[-24   8  15 -55  12 -22  -3   1  -3 -26  37  35  -9 -10  13 -11 -16 -14
  22 -10 -12   8  -6  22 -50  -3 -20  34  29  29  33   1 -14 -42  23  16
   4 -19  20   7  -6 -28]
baze
[  8  17 -19  22  -7 -61  24  14  50 -22  50  29   2  22   3  10 -16  15
  -4  38   9 -19  -1 -29  -6 -24  12 -21   3 -51  -5 -30   5   2 -30   6
  33 -30 -36  -7   2  -3]
bada
[ -2 -18  21   2  11 -64  -4  29 -17  -3   8 -45  25 -18  17  11  32  -3
 -18   8   8 -54  21  10   5   3  58  38  -2  32   6 -15  61  18  28 -14
  24 -20  37  15 -36   9]
Kib
[-67 -43   8 -21 -13   2 -40  26 -25 -50  -7 -26  17 -51  22   9 -12 -30
 -32  75 -41 -10 -38  26 -59  12  30  18  -2 -29  -9  -8  -7  -3  -2 -13
  29   0 -18 -24  18 -12]
Fulu
[  4  -1 -24 -15 -43 -22  -2 -19  18 -30  20  10  -6 -34  34 -23  13  -4
 -11 -33  12  36  22 -70  -5  19  -2  19  41  17  18 -25  36  15  18  -7
  53 -18  22  24   3 -18]
baze
[-36 -26  -2 -15 -76 -52  18  53  56 -27   8 -16  12 -26  38  29 -32 -20
 -27 -39 -55 -23   6 -21 -68 -16  17  16  -8 -15  26 -30   3  21  58 -21
  14 -34 -31  -9 -42 -50]
Fulu
[  7 -28  -8 -13 -34   0 -18  23  -5  21  22 -23  -3 -17  25   1  -4   0
 -29 -24  -7 -21  -1 -11 -25  11   5  14 -18   8  -8 -23  19  10 -11   1
  36  10 -39   8 -14 -14]
Fulu
[-14   5   1  -3 -53   0 -18  42 -38  13  19  28  19 -18   6  25  -4 -71
 -57  22  -3  -1  35  16 -22  13  11  -3  -2  46  20  21  68  54  55   3
 -12  36 -31 -21 -34  11]
rutud
[-15 -35  -6  51  -6 -44 -49 -25  20   9   4  22 -37 -23 -14  16  42 -31
  -7 -53 -30  -3  30 -80 -30  31 -18  16  25  16   6  13 -18  -4  48  -2
 -31  -7   1   1 -38  -9]
bada
[ 35  -8 -54 -25  62  17  16 -34 -68 -28 -23 -15  -5  17  14  40 -19  19
  -2  37 -40  19  28 -40  40  21 -27 -50  13  55  -5   5  39   0   2  -5
   3 -64  19 -22 -39 -10]
Lagon
[ 38 -15  24   5  -1 -64 -26   8  33 -12  16  20 -16 -16  12  14  21 -15
 -29  15  -6 -32  28 -36  -9 -17  10  22  -8 -12 -32  -9 -15  14  19 -15
 -25  29  17  -7 -10 -29]
Tov
[ 49  21  -7   9   7   1   4  26  23 -12  50   0   9 -49  46 -21   9  16
   8   7  -2   7  -4  -6 -42 -20 -13 -19  14  -3 -56 -12  -5  30   6  10
  -5   5  -2 -20  51   2]
Pudus
[-11 -29 -25  -5 -31   4 -23   8   1  14   0  11 -22  -8  33 -11  19 -22
  12 -45  13  36 -33   1  -8  18  -4   2   6  12  25  30  27  32  13  -8
   5  12 -17 -23   7 -39]
rutud
[ 19 -11   4  16   8 -63 -35  21 -57   1  19   9  19 -16 -14 -23  21   6
 -19  -2 -20   9  -2 -32  -8  11  14 -13  -6  12  17 -33  92   3  19 -29
  36 -15 -12  37 -48   8]
Dugo
[ -1  -5 -19  -6   9   1   7 -18  29  18  29  26   5  12  19   4   4  -6
   7 -64 -15   4   7  15 -14 -22 -26  11  27  15  12 -20  30  20   9  11
   3  66 -14   4  -8 -17]
fopud
[ 36  28  -9 -33  19  -3   9 -10 -20  -9  18  -4   0  59  24  -5   7 -30
  -9   1 -29   1  18  -5   4 -15  -9  32  -5  24  21 -24  21   2  34   8
 -16 -26  31  -9  -9  -3]
Lagon
[-14 -14  28 -52 -46  -7  40 -21 -33   9 -12 -23 -28  -4  43  -3 -12  18
   3  -4  24  -6  16  14  47  64   0  25   3 -17  55   5 -13  -9  32   2
 -28 -67  25 -16 -19 -46]
Tov
[-19  41   0  28  -3   2  32  94  50 -18  53  42  19 -35  43 -13 -15 -27
  -3  -8   0 -24  -3 -11   9 -13  33   3  28 -31   0  20   6  27 -10  -3
   4 -29  37  21  83 -86]
Pudus
[-27  14  14   9   9 -24  19  34  -6   6  29   4  -6 -34  53 -16  18 -27
  13 -14 -29 -15  -2 -10 -56  23  -5  10  16 -17  33  -2  22  -4  39  -9
 -29 -24 -14   1  43 -17]
fopud
[ -1  -6   7 -27 -31 -25  -9 -10 -18  14  30  20  31  -3   5   4   1 -11
 -16  39  -4 -12  27  11 -34  14  26  -2   9 -19  33 -51   7  30  35  15
 -17 -11 -27 -21   0  19]
fopud
[  4   2  -5 -24 -40   1  -5  -9   8   8  24  17  21  18  38  16  -6 -37
  -3 -21  13 -27  10   2   6  -7  15 -11 -57  10   0  10  -8  15  26 -12
 -30 -41  13 -35  34   5]
Tov
[-22 -59  10 -34 -14  37 -27   6  33 -14  -3  42 -28  -1  -1   0 -12  23
  -8 -21 -14  13  -6  -1   2  28 -13  16   7  14 -50 -10  -7  17 -28  15
 -25  22  -7   1   5 -41]
Fulu
[ 23   3  12   9 -50 -17   2  -4 -16 -24  18  10 -16 -24  50 -53  11  19
 -40  15 -22  62  22 -74   6  34  11  24  15 -16 -15 -34  89  36  20  -5
   2 -13 -12  27  -7   2]
Sef
[-11  17  -1   7   3  33  34  25  29   5  36  -9   2   1  23  -8 -17  50
  32  21  13  15   9  24   7   1  30  20  25 -41 -18 -10 -31  25 -19  61
 -12 -24   1   6  19 -57]
bada
[-29 -17 -18 -24  36  51  -2  17  -9   9 -16   6 -16  -4  -1  24  10 -19
   6  77 -41 -21  23  16   2  -4  18 -18  32  58 -38  41  -6  32  -4  -7
  -4  12  76  -8  10 -25]
Kib
[-10 -30  -9  46  17 -71 -13   0 -25 -30  18 -28  21 -71  40  28  -3 -16
  -9 -44  20 -27 -12 -22 -11 -21  27  39 -15 -14  13  22  28  -9   2   9
  28  23 -11 -24   2 -22]
baze
[  1   4  -7 -49  19  -6   2 -37 -21 -53 -11 -74  15  -6  41 -35  16 -16
  31 -12  -6  -8 -36   1 -46   3 -35  28  16   1  14 -39 -10 -58  -1  -2
  60  -3  14  18   8  -1]
baze
[  1   7 -17  -5   4   1   7 -25   5  21   3   6  -6  21  -1   1  27 -54
  10 -37   6 -19 -12   8 -10 -11 -16   6  32  -7   6  15 -22 -29   9   3
  19  27   2 -11  11 -21]
baze
[ 18  -1 -19  18   5 -29 -24   2  -3 -22  16 -22  -5  31 -35 -14  23 -46
   3  -9  -7  16  -4 -13  18 -21  11  26   1 -10  -4 -11  21  21  27 -10
 -25  -8  19  13  18 -23]
Pudus
[-19   0   4 -33  -2 -27  23 -18   8 -31  62   4 -15 -20  54   8  -7  15
 -21  -6  13  -4   9  56  17 -11  -3  47  10  25   5  19  19 -15  -2  21
  22   6  45 -22  -9  -8]
Tov
[-13 -12  11   2 -25 -10  13  -7  16 -50  -4 -30   1 -41  29   3 -14  14
  -1  31  -2  -1  11   0  -7  -1  -5  33  -8  38 -22  -4 -21  17   7  -9
  28   3  27   7  -2 -14]
Sef
[  5  13 -12  -3 -12 -27 -32 -10  -6 -66   7 -38  34 -11 -42   0  13 -51
 -29  43   0  17  -1  -2   7 -14 -13  -6  41 -10  -4 -31  19  18   9 -15
  82  15   1  37 -52 -41]
Sef
[-13  -2  32   8 -42  45  -8  12  21   7 -20  29 -18  -6 -28 -15 -23 -32
   0  -3   9 -17  -4 -38  17  40 -46 -14  -8  26  31  -9 -42  -7 -18  22
   3 -15  -9 -23  33 -24]
Lagon
[-30   2   6   3 -66   7  12   7   8   2  22  33  32 -43  33   7 -18  -5
 -30 -11 -34 -10  24  -6 -29  15  23  19 -12  16  12  -5  -3   6  43   0
 -15 -67 -16  13   2  -4]
Sef
[-44   5  22  -7 -63   0   5  39  53  -3  73  78   5  18 -17 -12 -20   0
  -6  54  14 -28  16  66   0 -35  53  42 -35  37 -22  -5 -38  39 -12  20
  -4  -7  66  -1  46 -11]
Dugo
[ -4   2  22 -32  11 -40 -61   3 -75 -18  -7 -30 -16  26 -22 -11  -3 -32
  -7 114  24 -10  32 -21  -7  23  38  10 -42  17   3 -19 -15  25  -7 -47
  43  25  37  54 -42 -12]
bada
[-41  -3 -10 -40 -15  33  -6   0  13  -9  -6  11 -10  46  -8  -5  -4 -46
   8  51 -16   4 -27  65   4   1  19 -14   8 -17  17  24  -5 -34  -3   2
  25 -12  14  -1 -44 -22]
rutud
[-20 -11 -27   6 -25  10 -15   3  26  -6  -6  -8 -14 -24  15 -13  11 -12
   7  -4 -21  16 -10   2 -33 -14  15   5 -11  19   7  17 -25  -7  11 -13
  17 -15  -7  12  -1   9]
rutud
[ 17   5   9 -44 -32   2 -46 -44  -1   5  19  -9   9  27  13 -50  35 -46
 -15 -60  42  11  -3 -22  -7  30 -26  23  -2   1  35 -53  25  17  13   0
  13  19   5   7  19  15]
fopud
[  5   4 -29   9   7 -41  -9   9   2  -6  33 -19 -10  29 -30  -6  32 -30
   8  16   3  -3  11 -14  -9 -22  16 -10   5 -16   9 -18   7  29   0   3
  39   6  14  14 -15 -20]
bada
[-13  -4 -26  -4   3 -32  21 -17 -22 -43   8   1 -21  15 -26  -9  13 -44
  -7   4 -35   3  -2  -1   4 -10 -38 -33  33  31  38  -7   3  -1  16   7
  38 -22  20 -50 -13  -5]
Lagon
[ 22 -17 -45  -6  -5  16   4 -17 -65   7  27  -1  -1   4  61  -4  -6  25
   8   2 -31  12   1 -21   3  19 -15 -23 -58  68  -8 -24  98  21 -17 -22
  44 -24 -26  14   9  32]
Lagon
[-14  14 -21  11 -16   8  -6 -31  -5  -9  23  31  13  -4  60  33   0 -32
  14 -14 -30  11  13  -6  -1  18 -13 -15  22  -7   5  19 -11   9  46  -8
  -7 -28   5 -21 -22 -24]
Lagon
[ -7  -9  15 -61   9  53 -61 -21 -53  24 -17  -3  40   1  31 -60  -4   9
 -11 -34 -10  19  -7 -30  10  34  40  19 -20   8  56 -33  26 -40 -20  11
  18 -36  22  34  17   9]
Tov
[-10  12 -30  -3  47   8  -8 -30  10 -48  18 -44 -11 -25  45  29   1  -7
  -1 -21  48  19  11 -23  -1  -1 -30  22  29  25 -14  45 -41  23 -12  31
   1  23  55 -53  26 -14]
bada
[  3  -2  -5  18  45 -44 -43  19   6   3  34   1  18 -13  -1  33  25  -5
  42  23  17 -10 -21 -25 -30  14  -2   8  38   1   2  13  12   5   6   4
 -35 -38 -29 -23  48   0]
Kib
[-15  11 -15 -21  43  12 -41  39  13  -7  49   0   1   8  13  21 -22 -12
 -15 -34  15  10   1   1  -1 -24  21  33 -27  13 -17  29  31 -11 -41   6
  16  13   0  38   3 -22]
Fulu
[ 21  11   2 -16 -18  -3  30  16 -22 -12   8 -29 -12  11  20 -44  17 -31
  -9 -37  -3  -1   2  -2  10   5 -11 -11   9 -10  -6 -13  29  27  20   1
 -14  10  29 -14  16 -25]
Pudus
[ 23  -6 -14   0  22 -55  32  -4  13   6  16 -51 -17  36 -30  28  24  -6
  52 -24  54 -17  10  13  22  -9 -14  -6 -36  -6  29 -10  22  22   8  -2
 -13  -4 -10  -4   2   6]
fopud
[  5 -12   6 -51  41  -1  25  24 -36  -5 -20 -25 -28 -17   3  15 -16 -34
  -4  31 -33 -30 -10  22 -32   3 -48 -42  -2   2  30   6  11   3  16  -8
  -2  14  13 -31 -32 -63]
fopud
[ -1  24 -20  18  36  16   2  29   2  23  27 -22  -1  -7  48  -7  -6   6
 -16  -6  -3   0 -10  -8 -25 -11  28  16 -11  24 -13  18  35 -13 -13   3
  38 -20   3   8  12  -9]
bada
[-28  -1  -2  -5   6 -38  22 -17   9 -25  16 -17 -17   8  10 -43  21 -33
 -14 -74 -36 -23   4   6 -16  -3 -17   6  24  18  21 -22  18 -34  23  -7
  22  -7  18  22 -27 -19]
fopud
[-24   9  -1 -11   2   6 -17  72  26   1  62  70  12 -48  21  22 -20   7
 -51  50 -34 -18   2  29 -63 -21  50  27 -13  39 -46  27  -7  13   3   2
 -28 -64  36  -6  48 -52]
Dugo
[-21 -26  23  39 -20 -52 -19  -4  -4 -14  62  26  21 -47  23  25 -31   7
  16  37  20 -38  -2  -3 -17  32   0  -7  -8 -31   6 -18  -1   0 -10  33
 -21 -11 -64 -40  18  -5]
fopud
[  0 -12  11 -59 -45  56 -27 -26  -1  13  31  30   9 -19  62  -3   9 -31
  22 -26  24  -3  19  -8 -11  36 -19  35 -17  18  21  -5   9  17  20  25
   4  19  58   6   6 -11]
baze
[-21  13  -3 -19   5  15   7  34 -11   2   2 -12  -8  33  -2 -32  10 -68
 -33 -41 -10 -16 -10   3  25   3  10 -14  32 -20  20  14  12 -15  -3  -1
  37  -7  20  -5 -10 -41]
Fulu
[-24 -57  16 -64  16  17 -12   5 -25  -2 -33 -24   7 -30  33  11   9   1
   0 -29 -19 -28 -23  19 -18  36 -23  19   1   6  58 -13  17 -22  12  -4
  36   7  25 -14 -41   0]
Fulu
[ 28  13  -6 -14  64 -52  -8  32 -15 -14  23 -17  14  -9  39  23   0   4
 -26   3  24 -20   5  -9 -31 -21  35  -5 -28   7 -22  12  23  14  -2  -8
  14 -13  15 -20 -15 -13]
bada
[ 27   8 -22 -19  69  19   2  16 -62  20 -21 -36 -22  51   0 -47   0 -17
 -13 -14 -51  15  -2 -40  -2 -12  -9 -38  24  30  -1  -1  44 -34 -20   0
  27  22 -10  -8 -18  21]
Fulu
[ 21 -16  -8   7  -6   4   0   6  28   6 -26 -22 -27  53 -48  -4  29 -27
  19  35  -9  21  13  19  18 -56  18  23 -34  49  -6 -25  11  63  15 -16
  40  74  46   1  -9   8]
Lagon
[-11 -16 -21  -7   1 -18 -12 -31   5 -15  48  19   8 -26  20  23  20 -21
  -3 -51  24 -14   8  23  21 -11  11  46  -6   7   9  17  27 -15   6  10
  33  -4  37  25 -20 -16]
baze
[ 29   4   2 -20  -4 -17   6 -15  31  51  25  -3 -57  11   9  -5  58 -16
  13 -14  37  -8  27 -40  -4  49 -27  18  17   2  47  -5   6  -3  23  -3
 -13 -26  28  -1  18  14]
fopud
[ 20  -9  -5 -25 -19 -10  -5 -11  -3  17   6  10  -2  14  21 -17  31 -19
  20 -15  18  13 -14 -34  10  10 -20   0  11 -45  57 -19  12  30   1   6
 -12  22  -2 -41  60  -6]
Tov
[-36 -20 -46   4  55 -15  14   9  20 -60  -1 -29  18 -58  18  68 -17  25
   9  45 -52  21 -11  21 -12 -57  17  11  21   2   3  32  45  22  26  -5
   2 -36  29 -25 -20  -4]
Kib
[ 64  -2  40 -75  21  12 -34 -33  11   7  13 -23 -21 -28  73  -3   0  15
 -22 -28  68   8  -1  -9 -25  45 -55  23   4  27 -16  -9   2   8  12  23
 -12  32  29 -56 -21 -18]
fopud
[-14   2  -1 -18 -23  -9  -1  -1 -23 -12  24  22  20  16  34   0  -9 -23
 -45 -18 -18 -19  11  -1   0  20  14  10   2  21   7 -25  39   1  -5  11
  23  -8  -5  -9  -9 -25]
Lagon
[ -7  -2  -5   3 -16   2  48  46  37 -11  32 -16   3 -29  25   3   3  19
   8 -32  -2  -7   3  11  -5   5  10  27   9 -21   0  -9  29  22   7  32
 -33 -27  10  -3  48 -35]
Pudus
[-20 -28  35 -40 -41 -16 -15 -46 -13 -48 -18 -22  -2 -24  19  -3 -15 -16
 -58  29 -13   2 -15  26  -8  20  -2  36 -15  -9   5  -8  11 -30  27  -3
  22 -15  18 -28 -71  -2]
Sef
[ -6  15 -41 -12  42 -14  -7  -7  13 -41  53  -1  -3  17   9   6   0  37
 -13  24  15  38   3  14 -13 -21  16  34  26  20 -51 -12  17  22 -37  13
  20   1  -2  23  27 -17]
bada
[  2 -14 -27   6 -37   4  17  29  -9  35  33  11 -17  36 -14  -6   3 -10
   6  21 -26   7  22  -8   3  -8  26   2 -10  41  27 -27  44  52  -9  30
  26  10  -1 -16  20 -23]
Lagon
[ 46 -12  32 -39 -44  34 -17  18  18 -17  20 -33  -8 -53  34 -16  27  14
 -30  14  25  10  23 -45 -12  67 -12  19 -28 -29 -36 -43  64  29  10  28
 -34 -24  23  12  11   9]
Pudus
[-24  29   5  -7  -2 -17 -44 -16  10 -33  56  34 -12 -13  45   0 -16 -32
 -23  29 -14  20  -6 -27 -60  12 -17  23  25 -27  -2  16 -34 -20  22  15
 -26 -33  -3 -32   4 -13]
bada
[-19   0  14   5 -23 -37  35 -11 -11 -11 -34 -14 -36  14 -27 -32  -7 -12
  12   6 -16 -26   8 -36  16   3 -31 -30  33  -4  23  -5 -39  -2  -4 -16
  -7   4  -8 -13  -1   0]
Kib
[  5  18  -7 -26  -9 -25   2  39 -24 -19   5 -21  29   9 -21 -14  26 -54
 -58   1  13  11  19  19  17 -18  53   5   6 -14  51  -8  74  22  36  14
  23 -18  14   2 -48  14]
rutud
[ 25  22  27 -25 -27 -53  -4  -3 -19   5   6   2   8  -3   3  -1 -10 -22
   7  31  -6  -1  51 -41 -42   0 -12 -13 -27 -19  56 -51   7  29  63 -26
 -26  12 -25  13 -38  47]
fopud
[ 19  19 -37  53 -30 -19   3  33 111 -31  39  36  -6  14  -2  28 -14   1
 -15   8 -30  34  31 -57  -5 -44  20  12  17  37 -60 -21  23  49  10  -5
  17 -19 -12  17  12 -45]
Lagon
[ -1 -20 -14 -68  22  44  44 -14 -26  32 -23 -36 -27  -2  25   9  10   7
  -2  23 -24 -10  10  25 -23  31 -12 -27  -5   7  30  -2  23  -9  14  14
 -10 -26  30 -37 -12   6]
fopud
[-40 -47   4  -2 -49  -3 -42  -9 -44  12  22   6  20 -47  40  27  25 -23
  -5  38 -21 -12  -8  45 -41  30  43   3 -18  -6 -13  20   2  36  53  -3
 -11 -12  38 -49 -21 -19]
Dugo
[ -6  -2 -18 -28 -26  11  20   1  -1  12  15  17  -8  13 -15  -4   4 -75
 -28 -28   0 -18 -25  35  -9 -22 -16 -23  14   3  12  15  25  -5  11  15
  39  13   4 -47  -1 -43]
baze
[ 10   5   4 -15   8  15  -7  -3  -4  -6  23  20 -14  22   6 -25  25 -30
  -3 -43  -6  25  11 -22  35   5 -16  28  -4   4  23  11  60   6   7  14
 -10   2  45  28 -12 -19]
Sef
[ 18  17  29 -33  32 -48 -55  -5   1 -73  24   2  -6 -22 -18  -3 -26 -24
  32  19  26  27  11  11 -28 -36 -33  -2 -11  58 -20  14 -64  17  43 -22
 -17  25  58 -15 -24   7]
Pudus
[-36 -26   1  10  11   5 -20  33 -18 -23  14 -10  12 -65  46 -23   2  18
 -10 -10 -36   1  -1 -23 -25  13  34  29  16  -3   1  -7  -2  -1  -4   8
  17 -21   2  17  25  -7]
Fulu
